In the rows, zero is written as 128.
Each row of numbers belongs to one of the nodes below and depends on some of the facts about them. Some rows are named. Which node is each other row?

Facts:
π: points at; Φ: uses; τ: belongs to class
j_101 | Φ j_682 j_809 | τ femos
j_108 | π j_12 | Φ j_497 j_545 j_507 j_955 | τ lirin
j_11 | Φ j_715 | τ lirin
j_114 | π j_485 | τ nadin
j_12 | τ nadin
j_127 | π j_298 | Φ j_108 | τ klimaten
j_141 | π j_224 | Φ j_736 | τ klimaten
j_143 | Φ j_333 | τ pedubrek
j_148 | π j_679 j_741 | Φ j_574 | τ femos
j_150 | π j_626 | τ lirin
j_157 | π j_31 j_519 | Φ j_848 | τ klimaten
j_163 | Φ j_270 j_953 j_597 | τ femos
j_164 | π j_377 | τ nadin
j_171 | Φ j_215 | τ klimaten
j_177 | π j_626 j_822 | Φ j_679 j_215 | τ nadin
j_179 | π j_822 | Φ j_679 j_237 | τ nadin
j_180 | Φ j_497 j_224 | τ klimaten
j_181 | π j_12 j_515 | Φ j_497 | τ lirin
j_182 | π j_729 | Φ j_180 j_907 j_114 | τ pedubrek
j_190 | π j_409 j_418 | τ nadin
j_196 | π j_11 | Φ j_679 | τ nadin
j_2 | Φ j_868 | τ klimaten
j_200 | Φ j_692 j_495 | τ lirin
j_215 | π j_626 j_281 | Φ j_686 | τ klimaten
j_22 | Φ j_715 | τ nadin
j_224 | Φ j_497 j_555 j_520 | τ nadin
j_228 | Φ j_845 | τ pedubrek
j_230 | τ pedubrek
j_231 | Φ j_964 | τ lirin
j_237 | τ femos
j_244 | π j_270 | Φ j_497 | τ pedubrek
j_258 | Φ j_215 j_478 | τ lirin
j_26 | Φ j_805 | τ pedubrek
j_270 | τ femos
j_272 | π j_626 j_776 | τ lirin
j_273 | π j_520 j_741 j_859 | Φ j_907 | τ pedubrek
j_274 | Φ j_715 | τ pedubrek
j_28 | π j_148 | Φ j_515 | τ pedubrek
j_281 | Φ j_848 j_478 | τ lirin
j_283 | π j_665 j_485 | Φ j_846 | τ nadin
j_294 | π j_141 | Φ j_497 j_545 | τ pedubrek
j_298 | π j_953 | τ pedubrek
j_299 | Φ j_108 | τ nadin
j_307 | π j_471 | τ klimaten
j_309 | π j_729 j_868 j_392 j_519 | Φ j_497 j_57 | τ lirin
j_31 | π j_224 j_918 | Φ j_845 | τ femos
j_311 | π j_955 j_485 | Φ j_497 j_679 | τ klimaten
j_312 | π j_752 | Φ j_497 | τ femos
j_321 | Φ j_215 | τ pedubrek
j_322 | π j_741 | Φ j_50 j_545 | τ klimaten
j_326 | π j_715 | Φ j_907 j_495 j_964 j_196 | τ nadin
j_330 | π j_520 | Φ j_237 | τ klimaten
j_333 | π j_11 | Φ j_545 j_715 | τ lirin
j_334 | Φ j_407 j_955 | τ femos
j_345 | π j_944 | τ klimaten
j_355 | π j_180 j_957 j_955 j_114 | τ femos
j_357 | Φ j_574 j_955 | τ nadin
j_361 | π j_127 j_387 j_894 j_507 | τ femos
j_366 | π j_72 j_953 | τ pedubrek
j_367 | π j_679 j_78 j_626 | τ nadin
j_373 | π j_729 j_424 | Φ j_26 j_752 | τ nadin
j_377 | τ pedubrek
j_387 | π j_648 | Φ j_966 | τ nadin
j_392 | π j_626 j_953 | Φ j_497 j_921 | τ femos
j_400 | π j_868 | Φ j_679 | τ femos
j_407 | Φ j_679 j_953 | τ klimaten
j_409 | π j_957 | τ nadin
j_418 | π j_931 j_281 | Φ j_941 j_637 | τ nadin
j_424 | π j_626 | Φ j_333 | τ nadin
j_431 | π j_81 j_114 | τ klimaten
j_442 | Φ j_200 j_311 | τ nadin
j_463 | π j_114 | Φ j_182 | τ femos
j_465 | π j_481 | τ pedubrek
j_470 | τ klimaten
j_471 | π j_407 | Φ j_845 | τ pedubrek
j_476 | π j_818 | Φ j_497 j_569 | τ femos
j_478 | π j_114 | τ femos
j_481 | π j_298 j_392 | Φ j_915 j_907 j_847 | τ femos
j_484 | π j_114 | τ lirin
j_485 | π j_626 | Φ j_553 | τ femos
j_487 | Φ j_150 | τ pedubrek
j_494 | π j_809 | Φ j_64 j_961 | τ femos
j_495 | π j_114 | τ pedubrek
j_497 | τ nadin
j_50 | Φ j_729 j_574 | τ femos
j_504 | Φ j_679 j_818 j_400 | τ pedubrek
j_507 | π j_607 | Φ j_692 | τ nadin
j_51 | π j_298 | Φ j_497 j_224 j_507 | τ pedubrek
j_514 | π j_520 j_868 | τ femos
j_515 | π j_626 | Φ j_907 j_715 | τ pedubrek
j_518 | Φ j_520 j_692 | τ femos
j_519 | Φ j_594 | τ nadin
j_520 | π j_515 | Φ j_686 j_555 j_692 j_715 | τ lirin
j_545 | π j_729 j_298 j_741 j_953 j_659 | Φ j_679 | τ nadin
j_548 | π j_957 j_272 | Φ j_691 j_929 | τ femos
j_553 | Φ j_686 j_589 j_692 j_809 | τ lirin
j_555 | π j_471 j_409 | Φ j_497 | τ lirin
j_557 | Φ j_497 j_686 j_270 j_392 | τ klimaten
j_558 | π j_953 | Φ j_171 j_367 | τ nadin
j_563 | Φ j_298 j_692 j_715 | τ pedubrek
j_569 | π j_961 | Φ j_545 j_715 | τ klimaten
j_57 | Φ j_497 j_679 j_907 j_495 | τ lirin
j_570 | π j_407 | τ femos
j_574 | Φ j_715 | τ lirin
j_589 | π j_932 | Φ j_237 | τ klimaten
j_594 | π j_729 j_484 j_715 | Φ j_752 | τ pedubrek
j_597 | π j_957 | τ pedubrek
j_606 | π j_665 j_597 | τ lirin
j_607 | Φ j_478 | τ pedubrek
j_624 | τ lirin
j_626 | Φ j_497 j_589 | τ klimaten
j_637 | π j_741 j_626 | Φ j_574 | τ nadin
j_64 | π j_624 | Φ j_487 j_847 | τ klimaten
j_648 | π j_373 j_392 j_659 | τ klimaten
j_65 | π j_839 | Φ j_679 j_333 | τ nadin
j_652 | π j_345 | τ klimaten
j_659 | π j_485 | τ nadin
j_663 | π j_999 j_822 | Φ j_333 | τ nadin
j_665 | π j_741 j_626 | τ lirin
j_667 | Φ j_478 | τ klimaten
j_671 | Φ j_686 j_999 j_966 j_569 j_723 | τ lirin
j_679 | π j_741 | Φ j_497 | τ femos
j_682 | Φ j_298 | τ pedubrek
j_686 | Φ j_497 | τ nadin
j_688 | π j_182 j_373 | Φ j_679 j_555 | τ femos
j_691 | Φ j_555 | τ pedubrek
j_692 | π j_373 | Φ j_679 | τ pedubrek
j_696 | π j_81 j_776 | Φ j_487 j_177 j_774 | τ lirin
j_704 | π j_952 j_244 j_298 j_470 j_878 j_659 | Φ j_555 j_691 | τ klimaten
j_714 | π j_932 j_626 | τ klimaten
j_715 | π j_868 | τ pedubrek
j_72 | π j_679 j_114 j_715 | Φ j_321 | τ pedubrek
j_723 | Φ j_497 j_845 j_809 j_953 | τ femos
j_726 | Φ j_74 j_545 j_377 j_507 | τ nadin
j_729 | π j_679 j_12 j_515 | Φ j_497 | τ pedubrek
j_731 | π j_607 j_377 | Φ j_848 | τ klimaten
j_736 | π j_148 j_859 | Φ j_686 | τ pedubrek
j_74 | Φ j_497 j_921 j_196 | τ pedubrek
j_741 | Φ j_686 | τ klimaten
j_746 | π j_163 | Φ j_497 j_944 j_879 | τ lirin
j_752 | Φ j_679 j_555 j_848 | τ femos
j_756 | Φ j_108 j_953 | τ klimaten
j_774 | τ lirin
j_776 | π j_298 j_114 | Φ j_907 | τ nadin
j_778 | Φ j_679 j_682 j_74 | τ pedubrek
j_78 | τ femos
j_802 | Φ j_686 | τ pedubrek
j_805 | Φ j_520 j_392 | τ nadin
j_807 | π j_570 j_377 j_851 | τ pedubrek
j_809 | π j_11 | Φ j_736 j_294 | τ klimaten
j_81 | π j_955 | τ lirin
j_818 | π j_802 j_953 | τ nadin
j_82 | Φ j_518 | τ nadin
j_822 | π j_671 j_465 j_953 | τ nadin
j_839 | π j_298 j_859 j_752 j_485 | τ pedubrek
j_84 | π j_679 j_809 | Φ j_497 j_736 j_196 | τ pedubrek
j_845 | π j_776 | Φ j_848 j_298 | τ nadin
j_846 | π j_807 j_637 | τ lirin
j_847 | π j_515 | Φ j_569 j_476 | τ pedubrek
j_848 | Φ j_686 | τ femos
j_849 | π j_181 | Φ j_196 | τ klimaten
j_851 | π j_626 | Φ j_907 j_955 | τ lirin
j_859 | τ femos
j_863 | π j_309 j_283 | Φ j_497 j_64 | τ femos
j_867 | π j_407 | τ femos
j_868 | π j_741 | Φ j_357 | τ femos
j_878 | π j_957 j_863 | τ nadin
j_879 | Φ j_686 | τ femos
j_885 | Φ j_196 | τ klimaten
j_894 | π j_322 j_868 | Φ j_607 j_597 | τ pedubrek
j_907 | π j_12 j_283 | Φ j_497 | τ klimaten
j_914 | Φ j_686 | τ klimaten
j_915 | π j_470 j_970 | Φ j_237 j_692 | τ pedubrek
j_918 | π j_373 | τ nadin
j_921 | π j_931 j_944 | Φ j_497 j_589 | τ lirin
j_929 | τ lirin
j_931 | π j_515 j_659 | τ klimaten
j_932 | π j_182 | τ femos
j_941 | π j_729 | Φ j_679 | τ pedubrek
j_944 | π j_515 | τ pedubrek
j_952 | Φ j_270 j_955 | τ klimaten
j_953 | π j_515 | Φ j_497 | τ pedubrek
j_955 | π j_741 j_624 j_114 | Φ j_497 j_545 | τ pedubrek
j_957 | π j_729 | Φ j_497 j_141 | τ femos
j_961 | π j_182 j_72 | Φ j_215 | τ femos
j_964 | π j_12 j_392 | Φ j_495 | τ pedubrek
j_966 | Φ j_497 j_848 | τ pedubrek
j_970 | π j_659 | Φ j_357 j_907 | τ nadin
j_984 | Φ j_849 j_545 | τ femos
j_990 | Φ j_993 j_553 | τ femos
j_993 | π j_918 j_283 | Φ j_809 | τ klimaten
j_999 | Φ j_497 j_849 | τ lirin

Some rows with their names:
[140 148 124 147 142 124 131 154 161 138 107 141 141 152 151 154 155 147
 118 118 102 137 103 145 115 133 141 102 137 120 119 108 136 122 139  92
 124 132 138 107 125] : j_931
[133 131 110 146 143 126 121 160 149 139 113 129 138 127 161 157 146 133
 124 110 103 134  97 136 121 133 138 106 125 121 120 109 146 118 148  93
 127 132 140 105 107] : j_648
[120  99 125 141 146 130 108 161 133 103  85 104 151 138 126 150 145 108
 155 135 130 125  98 107 121 127 114  94 119 144 143 120 137 142 123  95
 150 133 143 132  95] : j_431
[133 129 112 140 133 129 109 161 136 123 104 124 137 126 112 156 145 119
 181 142 123 127 103  97 141 131  89  83 136 140 128 147 132 143 141 100
 161 146 130 136  93] : j_64
[125 126 134 139 108 131 102 185 169 131 133 120 132 121 120 133 146 126
 144 129 107 123 122 146 129 132 101 112 133 122 115 149 154 136 128 107
 156 134 132 185 125] : j_809
[144 101 155 176 140 127 132 141 102 115  91  77 164 112 195 158 110 117
 138 137 125 123  94 104 128 131 132 107 138 125 117  95 162  84 155 134
 130 155 141 106  93] : j_704
[128 141 128 153 102 141  98 135 134 122 136 145 134 107 134 136 148 108
 136 121 117 121 103 145 139 136 129 130 103  82 131 124 135 170 132 146
 145 125 132 182 143] : j_574
[149 162 117 149 119 119 110 131 128 139 131 178 119 150 138 143 150 125
  97 122 127 122  94 165 138 128 130 129 121  93 147 127 121 139 154 111
 136 123 121 129 161] : j_520
[127 122 130 164 100 120 103 131 109 130 140 121 131  96 164 128 139  96
 141 118 120 133 103 127 147 132 139 124 120  93 131 139 148 168 157 160
 159 130 114 164 138] : j_746
[144 136 129 146  77 115  96 127 141 132 139 169 119 121 127  88 151  98
 127 141 137 127 131 147 159 123 115 146 124 105 128 164 137 150 156 141
 157 126 119 199 172] : j_11
[134 138 109 158 134 128 114 121 103 122 125 136 132 129 164 159 145 117
 113  99 109 124  85 139 136 135 148 115 101  85 138  99 138 149 154 132
 134 116 128 104 123] : j_921
[136 127 133 162  99 119  99 117 127 132 135 141 132 113 146 118 144 103
 131 127 120 131 115 123 150 126 134 134 120 101 121 140 148 156 162 159
 155 132 122 169 153] : j_231
[114 127 134 142 107 129 119 143 155 123 132 142 130 127 140 150 127 121
 137 128 102 128 124 147 133 151 149 131 113 106 123 125 125 169 113 147
 142 137 136 187 133] : j_357
[126 134 130 143 112 127 123 143 134 131 137 140 124 127 147 157 125 127
 148 130 104 126 121 150 145 144 135 122 118 109 126 128 124 161 131 137
 148 123 122 160 136] : j_507
[132 117 129 143 131 107 135 110 118 123 112 140 129 136 162 146 121  99
 147 139 127 132 117 112 120 136 154 117 136 139 135 127 122 139 147 148
 148 131 132 129 122] : j_65
[127 128 121 129 117 118 115 152 136 123 145 166 106 149 138 145 123 132
 117 126 108 128 112 165 143 146 136 119 116 121 127 135 121 148 130 112
 131 119 121 141 127] : j_409
[115 120 123  97 135 130 118 207 159 129 132 112 112 145 151 152 151 148
 135 113  90 140  88 210 103 125 129  66 118 129 129 139 140 159 103  71
 139  91 113 119 110] : j_597
[130 126 145 144 119 136 122 169 159 124 119 114 126 114 152 148 134 143
 159 124 107 129 130 161 132 142 114 109 142 129 110 134 149 142 122 115
 149 133 136 174 122] : j_26
[135 163 137 148 115 110 128 193 166 128 108 133 144 104 149 163 130 129
 186 155 103 152 109 155 143 152 116  97 159 135  93 168 151 169 148 109
 147 133 120 150  99] : j_321
[132 137 120 131 141 109 113 182 167 119 125 163 103 164 121 137 140 149
 103 104 103 127 116 171 128 148 125 109 126 138 117 143 138 107 120  79
 120 126 137 120 135] : j_729

Name these rows:
No name comes twice in this set of rows, the named rows included.
[136 107 121 135 132 110  91 148 160 117 108 136 126 140 122 112 145 111
 123 137 132 130 111 116 126 124 115 117 131 150 121 137 157 111 142  93
 150 134 140 132 127]	j_322
[124 109 107 145 150 116 129 123 103 114 119 127 125 141 152 175 120 120
 132 119 109 128  91 124 133 147 166 109 108 120 138  90 119 134 130 133
 125 125 131  95 101]	j_545
[130 154  90 148 106 110  95 165 108 118 126 155 142 124 121 154 141 109
 135 142 120 139  61 122 166 125 121 109 109 111 134 149 130 147 158 101
 133 123 111 106 124]	j_961
[146 162 131 164 107 136 128 120 131 147 130 159 136 132 149 147 162 125
 130 124 120 132 100 168 132 127 130 123 125  84 143 127 123 160 154 126
 148 113 128 156 151]	j_999
[137 121 138 150 151 113 145 119 141 125  90 111 139 137 176 147 130 123
 148 128 112 131 141 121 108 137 150 114 152 143 113 122 137 111 147 123
 142 142 145 112 112]	j_51
[141 146 125 154 126 128 155 116 127 140 115 164 136 144 174 172 135 133
 143 133 102 132 106 154 117 150 158 107 132 104 134 106 111 153 147 130
 133 121 124 129 133]	j_822
[121 123 111 119 112 127 116 175 111 105 116 114 161 133 147 152 177 103
 151 148 125 149  28 165 104  99 123  64 101 109 182 134 113 191 121  88
 166  91  99 108 117]	j_478
[139 184  80 171 118 152 126 145 112 150 141 157 132 111 104 196 163 151
 198 126  95 137  90 137 200 136  70  85 118  69 132 162 107 195 161 108
 165 133 103 157 111]	j_774
[143 143 128 133 127 115 144 124 146 140 127 186 127 174 143 146 142 132
 124 134 124 125 116 177 115 142 132 115 131 131 139 133  95 143 145 109
 140 118 125 129 147]	j_659
[126 119 119 152 128 117 114 145 147 134 109 121 133 124 154 137 138 120
 115 117 118 142 115 115 130 139 141 118 144 134 108 122 162 106 152 112
 126 134 137 115 121]	j_330
[144 134 111 140  88 107  95 143 139 132 141 175 116 141 127 109 160 102
  94 144 132 135  88 142 138 116 130 131 122 117 140 149 127 107 164 107
 137 123 113 130 168]	j_957
[136 149 143 144  94 133 115 173 189 152 139 151 143 115 134 135 160 155
 131 130 100 135 136 171 126 137 111 126 148 104 110 154 153 137 130  95
 150 126 134 182 146]	j_407
[145 155 117 135  97 112 123 150 150 138 155 196  95 164 131 135 128 141
  99 129 107 128 122 191 136 147 134 124 134 113 119 146 110 132 136  93
 117 115 113 140 156]	j_12
[135 152 120 145 145 139 145 170 171 134 124 151 121 156 144 177 153 168
 132 101  86 127 119 198 120 158 124  97 133 115 122 116 124 135 111  77
 114 121 141 122 120]	j_944
[145 126 125 135 120  99 118 132 126 121 128 156 108 150 143 133 123 114
 113 140 128 134 111 138 133 143 141 120 134 150 122 140 121 121 149 120
 134 121 122 120 143]	j_283

The same nodes again, as new rows of numbers:
Some nodes and their rows:
[101 145 137 103 133 135 128 122 177 119 139 137 156 150] : j_373
[122 163 122 114 138 141 114 124 173 126 133 122 152 143] : j_424
[142 107 118 150 134 127 151 114 121 124 171 123 129 131] : j_714
[111  83 157 124 128 153 124 132 128 132 162 155 187 120] : j_470
[147 109  79 135 146 138 144 137 111 119 156 109 105 147] : j_704
[125 124 150 129 129 128 139 106 180 146 127 147 143 131] : j_409
[112 133 121 100  95 142 164 162 150 108 161 177 176 107] : j_957
[ 94 139 153 134 125 121 156 117 187 102 116 141 126 137] : j_484
[142 121  62 106 105 112 170 186 134 127 161 122 145 111] : j_907
[149 113 125 153 130 130 169 112 117 119 139 126  89 126] : j_361
[115  87 123  84 138 139 141 147 117 113  95 181 120 140] : j_518
[134  66 128 124 143 146 133 138 141 124  79 166 143 134] : j_682
[116 105 135 147 133 121 155 128 145 103 138 115 126 141] : j_839
[131 108  68 156 123 114 174 146 159 116 114 167 132 139] : j_84
[117 116  92 107 111 142 168 178 126 117 141 121 123 106] : j_476
[117 117  85 110 107 130 187 192 135 123 141 138 129 103] : j_312
[107 119 127 143 132 103 160 101 170 122 138 105 103 148] : j_367
[133  86 117 119 146 142 129 142 144 121  65 164 143 137] : j_143
[123 107 138 146 128 108 156 119 150  92 140 128 130 141] : j_495
[123 130 109 123 154 145 123 130 152 133 102 100 107 145] : j_663

Name these rows:
No name comes twice in this set of rows, the named rows included.
[128 137 112 126 131 125 163 124 121 100 151 131 103 133]	j_548
[123 189 112 141 115 138 195 209 150 147 155 221 212 147]	j_679
[114 102 131  87 127 140 127 148 124 109 151 154 164 135]	j_952
[ 99 145 146  94 135 159 150 169 128 111 150 190 175 167]	j_752
[130 139 108 103 127 100 146 126 132  99 163 174 161 141]	j_322
[126 135 100 111  92 130 165 189 178 110 153 143 187 109]	j_729
[103 166 120  88 126 167 119 128 190  81 130 144 127 146]	j_520
[104 128 109  78 145 119 106 135 157  96  26 157 108 109]	j_574
[109 135 121  96  89 159 153 209 176 123 153 128 207 109]	j_953
[122 114 102  90 103 119 161 162 151 121 165 176 184 111]	j_180
[180 151  94 120 106 132 189 179 189 156  79 131  82 105]	j_555
[ 79 128 161 135 124 121 148 118 196 103 113 178 153 132]	j_624
[107  30  75  70 111 171 172 168 208 138 110 161  86 147]	j_686
[136  45  90  96 123 159 154 158 141 145 118 177 136 128]	j_557
[114 118 145 139 123 144 154 115 131 119 159 163 152 122]	j_932

